Below is a small trained network, with its code and all its weights. Each question gives an input and a target symbol and asks what happens when units are switched off, that is, made to give their printed mean instead of their output.

import numpy as np


def w(rows, s, z=0):
    codes = np.array(rows[::2]) - 128.0
    scale = np.full(codes.shape[1], s)
    scale[-1] = z or s
    return codes * scale


def norm(h):
    return h / np.sqrt((h * h).mean(-1, keepdims=True) + 1e-5)


def f(y):
    return np.maximum(y, 0)


def softmax(a):
    e = np.exp(a - a.max(-1, keepdims=True))
    return e / e.sum(-1, keepdims=True)


def log_softmax(a):
    a = a - a.max(-1, keepdims=True)
    return a - np.log(np.exp(a).sum(-1, keepdims=True))


def net(x, mask):
    ids = ['Φβδθλπω'.index(c) for c in x.split()]
    T = len(ids)
    res = E[ids] + P[:T]
    r = norm(res)
    for j in range(3):
        rows = slice(2 * j, 2 * j + 2)
        q, k, v = (r @ M[0][rows].T for M in (Q, K, V))
        z = softmax(np.where(np.tri(T) > 0, q @ k.T / 2**0.5, -1e9)) @ v
        o = O[0][rows]
        res = res + np.where(mask[j], z, o[:, -1]) @ o[:, :-1]
    y = f(norm(res) @ A[0][:, :-1].T + A[0][:, -1])
    res = res + np.where(mask[3:11], y, B[0][:, -1]) @ B[0][:, :-1]
    return log_softmax(norm(res)[-1] @ U[:, :-1].T + U[:, -1])


Q, K, V, O, A, B = {}, {}, {}, {}, {}, {}
E = w([
[47,116,253,172,95,189,207,149],'Φ',
[128,134,101,160,105,125,140,156],'β',
[59,105,60,145,143,101,45,67],'δ',
[150,149,145,120,110,222,96,118],'θ',
[120,112,140,72,74,103,159,93],'λ',
[63,137,135,191,70,60,87,119],'π',
[118,55,92,163,205,140,152,100],'ω',
],0.024)
P = w([
[111,163,130,110,142,71,180,126],'0',
[132,119,161,150,136,190,220,82],'1',
[150,166,119,102,113,152,165,91],'2',
[54,166,131,76,176,102,141,137],'3',
[176,73,122,177,110,149,122,108],'4',
[149,158,109,124,86,90,162,109],'5',
[45,162,141,74,167,86,125,144],'6',
[178,65,24,146,94,204,60,99],'7',
[102,153,218,75,160,225,102,2],'8',
[34,165,147,81,150,46,122,172],'9',
[201,55,59,159,93,159,45,118],'10',
],0.016)
Q[0] = w([
[190,135,137,175,192,148,168,105],'h0',
[38,146,96,191,158,140,123,61],'h0',
[148,139,199,172,181,115,76,151],'h1',
[131,140,91,97,136,132,134,138],'h1',
[111,170,113,121,190,124,101,212],'h2',
[9,142,173,113,128,113,160,138],'h2',
],0.014)
K[0] = w([
[140,107,101,170,111,243,119,161],'h0',
[80,69,75,129,111,126,68,188],'h0',
[78,180,139,148,76,91,63,246],'h1',
[153,146,178,127,138,145,176,104],'h1',
[164,85,77,61,125,122,212,79],'h2',
[108,75,159,75,67,93,125,134],'h2',
],0.012)
V[0] = w([
[144,160,58,95,82,111,143,102],'h0',
[166,173,142,149,146,207,60,126],'h0',
[102,129,138,104,106,72,170,102],'h1',
[199,122,85,78,191,115,180,68],'h1',
[134,135,114,245,232,148,117,158],'h2',
[102,147,104,220,219,193,74,255],'h2',
],0.0085)
O[0] = w([
[138,129,120,134,244,136,115,148,129],'h0',
[169,142,141,124,137,95,157,93,94],'h0',
[117,118,137,63,93,95,119,92,145],'h1',
[130,112,171,173,87,33,111,160,254],'h1',
[159,153,90,48,119,159,133,140,134],'h2',
[184,121,76,49,145,204,169,71,63],'h2',
],0.012,0.0058)
A[0] = w([
[80,113,241,120,142,146,164,195,29],'n0',
[133,172,87,130,8,124,128,57,109],'n1',
[156,45,180,150,36,171,85,97,181],'n2',
[82,176,40,97,96,112,43,143,84],'n3',
[108,164,77,197,101,54,137,64,152],'n4',
[79,216,159,105,84,125,72,89,101],'n5',
[90,176,144,84,158,16,131,69,133],'n6',
[87,106,228,176,106,139,168,73,2],'n7',
],0.012,0.0086)
B[0] = w([
[121,79,117,206,49,175,76,73,158],'n0',
[142,91,187,16,107,56,130,154,178],'n1',
[60,138,41,177,101,143,123,56,254],'n2',
[211,59,135,167,28,188,173,69,164],'n3',
[164,81,192,76,80,152,91,147,219],'n4',
[170,184,154,158,237,114,126,127,168],'n5',
[81,205,32,115,196,102,151,118,194],'n6',
[67,89,117,53,104,241,5,145,169],'n7',
],0.013,0.01)
U = w([
[45,14,239,3,67,164,135,102,45],'Φ',
[93,155,160,187,29,148,246,136,143],'β',
[203,148,42,203,134,87,32,124,40],'δ',
[213,136,216,64,159,165,102,253,255],'θ',
[95,151,232,199,137,63,126,184,204],'λ',
[139,182,242,119,134,61,183,62,111],'π',
[55,169,101,38,159,101,143,219,132],'ω',
],0.0071,0.0055)

Each question gives the input, a string of symbols that net reads in full, and the target symbol t.
The units are the heads (2 rows each of Q, K, V and O) and the neurons (one row each of A and B). Each row of codes is followed by its name. A weight is (code - 128) times the scale printed after its matrix; where a second scale follows, it is the last column's (O, A, B and U).
mask holds one flag per unit, heads first, then neurons. A switched-off unit (its flag False) gives its mean, the last column of its rows in O or B, instead of its output. The means were averaged over made-up inputs and are rounded, as every weight is.
A unit's drop is (log p(t) with every unit on - log p(t) with that unit switched off) / (log p(t) with every unit on - log p(t) with every unit switched off).
The circuit of an input: a set's keep is (log p(t) with only the set's units on - log p(t) with every unit switched off) / (log p(t) with every unit on - log p(t) with every unit switched off). Starting from all 11 units, units are removed one at a time, each time the one whose removal leaves the highest keep (on an exact tie, the one counted first), for as long as the keep stays at least 0.8.
circuit, biggest first: the units of the circuit, biggest drop first
unit that matters most: the unit with the biggest drop
top k neurons: the k neurons with the biggest drops, biggest first
drop when u is switched off: that unit's drop, to one decimal
input δ ω δ ω β, target Φ: circuit, biggest first -> n1; h2
input ω ω π θ, target θ: circuit, biggest first -> n2; h2
input ω θ ω β, target β: circuit, biggest first -> n3; h2; n4
input π π θ θ β ω λ δ, target Φ: unit that matters most -> n4
input ω θ ω, target π: circuit, biggest first -> h2; h0; n7
input ω ω ω β ω π ω δ, target Φ: circuit, biggest first -> n1; n4
input ω θ β ω β ω, target θ: circuit, biggest first -> n2; n4
input ω β ω, target θ: circuit, biggest first -> n2; h2
input θ ω λ λ π, target Φ: circuit, biggest first -> n1; h1
input ω β β π, target π: top 4 neurons -> n5; n3; n6; n2
input δ θ β, target θ: circuit, biggest first -> n2; h1
input Φ ω ω ω ω β β, target β: circuit, biggest first -> n3; n7
input ω Φ ω λ θ θ, target π: top 4 neurons -> n5; n1; n7; n2
input ω ω θ θ θ β β θ β, target π: unit that matters most -> h2
input ω θ β ω θ λ, target ω: circuit, biggest first -> n6; h0
input ω θ θ θ θ θ ω β, target Φ: top 3 neurons -> n1; n4; n6
input Φ ω ω ω ω θ, target π: top 2 neurons -> n1; n5
input λ θ ω λ ω ω, target Φ: top 2 neurons -> n4; n5
input θ β ω ω ω π δ, target δ: top 2 neurons -> n3; n6
input ω ω β θ, target θ: unit that matters most -> h2
input ω β λ ω ω ω ω θ ω, target π: top 3 neurons -> n2; n7; n4
input ω π ω θ θ θ ω ω β π, target π: top 4 neurons -> n5; n3; n2; n6
input ω ω β ω β π Φ θ ω δ, target δ: drop when n5 is switched off -> 0.4
input Φ λ β β, target λ: drop when h2 is switched off -> 1.7
input ω β λ δ ω ω ω θ θ θ, target λ: drop when h2 is switched off -> 0.9
